Below is a small trained network, with its code and all its weights. Each question gives an input and a class and asks what happens when units are switched off, that is, made to give their printed mean instead of their output.

import numpy as np


def w(rows, s, z=0):
    codes = np.array(rows[::2]) - 128.0
    scale = np.full(codes.shape[1], s)
    scale[-1] = z or s
    return codes * scale


def norm(h):
    return h / np.sqrt((h * h).mean(-1, keepdims=True) + 1e-5)


def f(y):
    return np.maximum(y, 0)


def log_softmax(a):
    a = a - a.max(-1, keepdims=True)
    return a - np.log(np.exp(a).sum(-1, keepdims=True))


def net(x, mask):
    res = np.array(x, float).reshape(1, 7) / 4 @ E
    u = 0
    for l in range(4):
        y = f(norm(res) @ A[l][:, :-1].T + A[l][:, -1])
        res = res + np.where(mask[u : u + 3], y, B[l][:, -1]) @ B[l][:, :-1]
        u += 3
    return log_softmax(norm(res)[-1] @ U[:, :-1].T + U[:, -1])


A, B = {}, {}
E = w([
[46,224,213,68,171,75,210,237,98],'x0',
[135,114,133,125,131,122,133,138,128],'x1',
[118,132,129,143,128,127,124,127,138],'x2',
[128,126,121,126,132,126,125,135,123],'x3',
[138,118,132,119,119,129,130,131,117],'x4',
[81,85,176,71,189,162,28,98,161],'x5',
[187,216,136,64,158,196,98,212,251],'x6',
],0.011)
A[0] = w([
[242,134,59,143,65,177,91,127,195,32],'L0N1',
[164,32,40,185,112,141,132,36,120,2],'L0N2',
[140,2,107,180,117,174,78,28,142,43],'L0N3',
],0.0096,0.0018)
B[0] = w([
[91,82,36,108,123,212,140,172,150,221],'L0N1',
[125,250,143,69,115,122,136,248,161,245],'L0N2',
[144,100,123,129,108,49,85,98,131,246],'L0N3',
],0.014,0.011)
A[1] = w([
[2,60,233,123,176,96,36,65,40,121],'L1N1',
[34,94,137,74,170,112,30,110,136,252],'L1N2',
[95,153,113,161,159,125,168,92,72,177],'L1N3',
],0.0099,0.0035)
B[1] = w([
[56,151,151,106,102,194,193,254,156,224],'L1N1',
[160,73,151,134,194,138,119,118,175,254],'L1N2',
[116,119,74,159,119,57,157,81,73,172],'L1N3',
],0.014,0.0084)
A[2] = w([
[152,230,104,118,136,176,139,183,177,179],'L2N1',
[54,74,201,129,163,157,86,118,70,1],'L2N2',
[53,88,187,43,136,154,2,119,116,97],'L2N3',
],0.0096,0.0046)
B[2] = w([
[145,181,147,153,6,72,124,126,98,247],'L2N1',
[140,204,128,54,161,205,83,167,154,137],'L2N2',
[216,86,212,91,179,110,66,99,192,177],'L2N3',
],0.013,0.012)
A[3] = w([
[58,109,163,176,142,109,180,130,33,8],'L3N1',
[211,101,53,177,133,251,47,139,144,121],'L3N2',
[190,147,200,49,84,124,52,123,117,253],'L3N3',
],0.012,0.004)
B[3] = w([
[133,40,78,135,188,196,88,43,81,171],'L3N1',
[46,19,127,58,162,209,247,104,95,189],'L3N2',
[162,166,123,220,180,98,68,24,120,247],'L3N3',
],0.012,0.013)
U = w([
[163,231,55,198,31,28,157,107,75,104],'0',
[59,161,106,46,70,215,198,210,159,254],'1',
[191,169,193,108,192,90,16,81,196,85],'2',
[162,21,92,80,214,226,128,39,203,16],'3',
[58,93,65,206,119,126,206,70,8,85],'4',
],0.016,0.0078)

Each question gives the input, the list of numbers given to net, and the class t.
The units are the neurons (one row each of A and B). Each row of codes is followed by its name. A weight is (code - 128) times the scale printed after its matrix; where a second scale follows, it is the last column's (A, B and U).
mask holds one flag per neuron, layer by layer. A switched-off neuron (its flag False) gives its mean, the last column of its row in B, instead of its output. The means were averaged over made-up inputs and are rounded, as every weight is.
A unit's drop is (log p(t) with every unit on - log p(t) with that unit switched off) / (log p(t) with every unit on - log p(t) with every unit switched off).
The circuit of an input: a set's keep is (log p(t) with only the set's units on - log p(t) with every unit switched off) / (log p(t) with every unit on - log p(t) with every unit switched off). Starting from all 12 units, units are removed one at a time, each time the one whose removal leaves the highest keep (on an exact tie, the one counted first), for as long as the keep stays at least 0.8.
units of the circuit, in order: the units of the circuit, biggest drop first
unit that matters most: the unit with the biggest drop
k most important neurons: the k neurons with the biggest drops, biggest first
k most important neurons of layer l: the k neurons of layer l with the biggest drops, biggest first
drop of u: that unit's drop, to one decimal
input [1,5,0,-2,4,-6,7], class 0: units of the circuit, in order : (L2N1)
input [2,-3,-6,-1,5,3,-1], class 1: units of the circuit, in order : (L0N2; L1N1)
input [-7,0,-7,2,-8,0,4], class 1: 2 most important neurons : (L0N1; L0N2)
input [0,0,3,7,4,4,8], class 3: 3 most important neurons : (L0N2; L3N2; L0N1)
input [-3,0,-5,4,-3,0,-4], class 0: 3 most important neurons : (L0N2; L2N3; L1N2)
input [-8,1,0,7,-8,0,-1], class 0: 2 most important neurons : (L0N2; L0N3)
input [1,-1,3,4,3,-4,-5], class 4: 4 most important neurons : (L3N1; L2N1; L1N3; L1N1)
input [-7,4,2,-8,-7,-2,2], class 1: 3 most important neurons : (L0N1; L0N2; L3N2)
input [5,-7,-3,-1,6,3,-8], class 1: 2 most important neurons : (L1N1; L3N3)
input [4,-6,-5,5,-2,8,-2], class 1: 2 most important neurons : (L1N1; L0N2)
input [7,3,2,-2,-5,-2,-4], class 4: 2 most important neurons : (L0N2; L3N1)
input [-1,5,2,-4,3,4,5], class 3: 2 most important neurons : (L0N2; L3N2)
input [8,6,2,8,3,-7,-4], class 4: 2 most important neurons : (L0N2; L3N1)
input [-4,-3,-6,5,-7,8,8], class 3: unit that matters most : L3N2
input [2,-4,-4,-3,-8,-1,0], class 4: 3 most important neurons : (L0N2; L1N3; L0N3)
input [-1,-8,3,-5,0,1,6], class 3: 3 most important neurons : (L0N2; L1N1; L1N3)
input [-3,7,-7,5,7,8,7], class 3: drop of L0N2 : 0.1
input [-1,6,7,-5,-1,-3,-7], class 0: drop of L1N2 : 0.0
input [-1,1,2,6,-6,8,5], class 3: drop of L3N2 : 0.4
input [2,4,2,2,-1,5,-8], class 1: unit that matters most : L1N1
input [-5,2,-6,-2,5,5,0], class 2: 2 most important neurons of layer 3 : (L3N3; L3N1)
